Here is a tiny trained network, its code and every weight. The questions are about switching its units off for an input and a class, where a switched-off unit gives its printed mean instead of its output.

import numpy as np


def w(rows, s, z=0):
    codes = np.array(rows[::2]) - 128.0
    scale = np.full(codes.shape[1], s)
    scale[-1] = z or s
    return codes * scale


def f(y):
    return y / 2 * (1 + np.tanh(0.7978845608 * (y + 0.044715 * y**3)))


def log_softmax(a):
    a = a - a.max(-1, keepdims=True)
    return a - np.log(np.exp(a).sum(-1, keepdims=True))


def net(x, mask):
    res = np.array(x, float).reshape(1, 5) / 4 @ E
    y = f(res @ A[0][:, :-1].T + A[0][:, -1])
    res = res + np.where(mask, y, B[0][:, -1]) @ B[0][:, :-1]
    return log_softmax(res[-1] @ U[:, :-1].T + U[:, -1])


A, B = {}, {}
E = w([
[36,249,77,42,118,169,146,153,106],'x0',
[125,116,129,119,132,128,141,122,129],'x1',
[134,146,126,142,122,128,106,138,125],'x2',
[80,153,103,226,37,141,234,172,150],'x3',
[155,217,125,186,235,162,157,27,131],'x4',
],0.011)
A[0] = w([
[165,122,118,114,132,164,111,142,123,83],'n0',
[143,155,124,168,199,142,160,81,151,2],'n1',
[131,113,101,122,129,127,123,136,138,75],'n2',
[112,67,139,87,36,116,104,200,134,10],'n3',
[118,91,117,92,136,129,105,110,141,89],'n4',
[128,53,128,83,45,122,71,190,108,16],'n5',
[152,123,141,57,170,116,78,114,138,75],'n6',
[113,130,160,134,131,142,70,131,116,83],'n7',
[85,134,120,244,56,132,222,162,148,65],'n8',
[149,83,122,52,195,115,33,104,148,103],'n9',
[71,213,107,17,114,129,144,166,121,136],'n10',
[152,119,143,91,162,143,65,133,84,66],'n11',
[93,190,110,98,139,147,137,113,117,130],'n12',
[170,56,137,185,156,120,103,138,133,128],'n13',
[100,152,153,95,129,130,134,127,142,108],'n14',
[92,203,131,48,103,120,137,144,131,144],'n15',
[79,194,129,64,121,152,126,149,105,133],'n16',
[126,71,142,206,142,130,119,149,96,126],'n17',
[103,139,135,114,136,136,129,137,116,124],'n18',
[116,121,140,201,77,128,196,144,110,59],'n19',
[138,189,136,205,228,118,164,53,109,12],'n20',
[182,29,123,188,145,140,98,126,113,143],'n21',
[100,95,124,100,124,106,111,157,123,66],'n22',
[187,8,148,241,124,109,93,91,143,138],'n23',
],0.017,0.0052)
B[0] = w([
[145,113,143,90,133,137,132,147,129,134],'n0',
[136,86,145,147,126,196,106,124,134,178],'n1',
[120,100,172,113,136,121,139,101,122,128],'n2',
[133,118,125,171,135,227,123,127,141,219],'n3',
[132,149,113,136,138,135,94,131,105,148],'n4',
[123,102,127,156,130,228,136,124,136,218],'n5',
[130,150,116,107,107,124,128,151,63,178],'n6',
[120,111,123,125,156,107,130,112,98,140],'n7',
[128,141,128,89,130,85,121,122,5,251],'n8',
[130,157,139,105,135,94,120,124,24,207],'n9',
[124,121,121,133,128,71,130,136,194,230],'n10',
[118,118,119,108,113,107,154,122,52,170],'n11',
[126,114,123,131,122,102,133,128,164,182],'n12',
[129,129,125,129,121,89,141,112,169,193],'n13',
[133,148,122,164,122,104,109,143,143,148],'n14',
[132,117,146,103,125,99,135,138,182,201],'n15',
[133,143,133,131,134,85,123,105,172,200],'n16',
[120,119,141,112,134,108,146,142,164,176],'n17',
[133,143,140,117,132,128,147,120,149,142],'n18',
[137,159,127,102,135,112,114,134,65,199],'n19',
[120,114,117,168,129,250,138,135,138,211],'n20',
[129,140,116,130,117,98,118,149,190,206],'n21',
[125,120,130,156,131,164,138,104,117,158],'n22',
[123,130,132,122,132,55,131,122,210,247],'n23',
],0.031,0.028)
U = w([
[103,145,144,135,87,89,126,126,216,209],'0',
[114,174,148,94,88,131,104,134,37,153],'1',
[108,94,154,199,91,253,121,118,149,4],'2',
],0.0076,0.0016)

Each question gives the input, the list of numbers given to net, and the class t.
The units are the neurons (one row each of A and B). Each row of codes is followed by its name. A weight is (code - 128) times the scale printed after its matrix; where a second scale follows, it is the last column's (A, B and U).
mask holds one flag per neuron, in row order. A switched-off neuron (its flag False) gives its mean, the last column of its row in B, instead of its output. The means were averaged over made-up inputs and are rounded, as every weight is.
A unit's drop is (log p(t) with every unit on - log p(t) with that unit switched off) / (log p(t) with every unit on - log p(t) with every unit switched off).
The circuit of an input: a set's keep is (log p(t) with only the set's units on - log p(t) with every unit switched off) / (log p(t) with every unit on - log p(t) with every unit switched off). Starting from the 12 units with the biggest drops (on a tie, the unit counted first), units are removed one at a time, each time the one whose removal leaves the highest keep (on an exact tie, the one counted first), for as long as the keep stays at least 0.8.
circuit, biggest first: the units of the circuit, biggest drop first
k most important neurons: the k neurons with the biggest drops, biggest first
drop when u is switched off: that unit's drop, to one decimal
input [1,1,5,7,-6], class 1: circuit, biggest first : (n8)
input [5,7,8,-8,-8], class 1: 2 most important neurons : (n9, n6)
input [-5,-2,0,0,-8], class 2: 2 most important neurons : (n5, n3)
input [5,-2,8,6,6], class 1: 3 most important neurons : (n8, n23, n3)
input [6,-4,-6,-7,6], class 1: 3 most important neurons : (n9, n23, n6)
input [3,5,8,1,-4], class 2: 2 most important neurons : (n23, n3)
input [1,1,-3,8,8], class 1: 3 most important neurons : (n8, n19, n3)
input [-6,-5,-6,-6,7], class 2: 2 most important neurons : (n20, n1)
input [2,5,1,8,-8], class 1: 2 most important neurons : (n8, n19)
input [-1,-2,-5,-2,-2], class 1: 2 most important neurons : (n20, n10)
input [4,-5,-1,0,6], class 2: drop when n20 is switched off : 1.1
input [1,-5,0,5,-4], class 1: drop when n8 is switched off : 1.2
input [4,0,-5,2,6], class 2: drop when n20 is switched off : 1.0
input [-3,-5,-1,-1,-5], class 2: most important neuron : (n5)
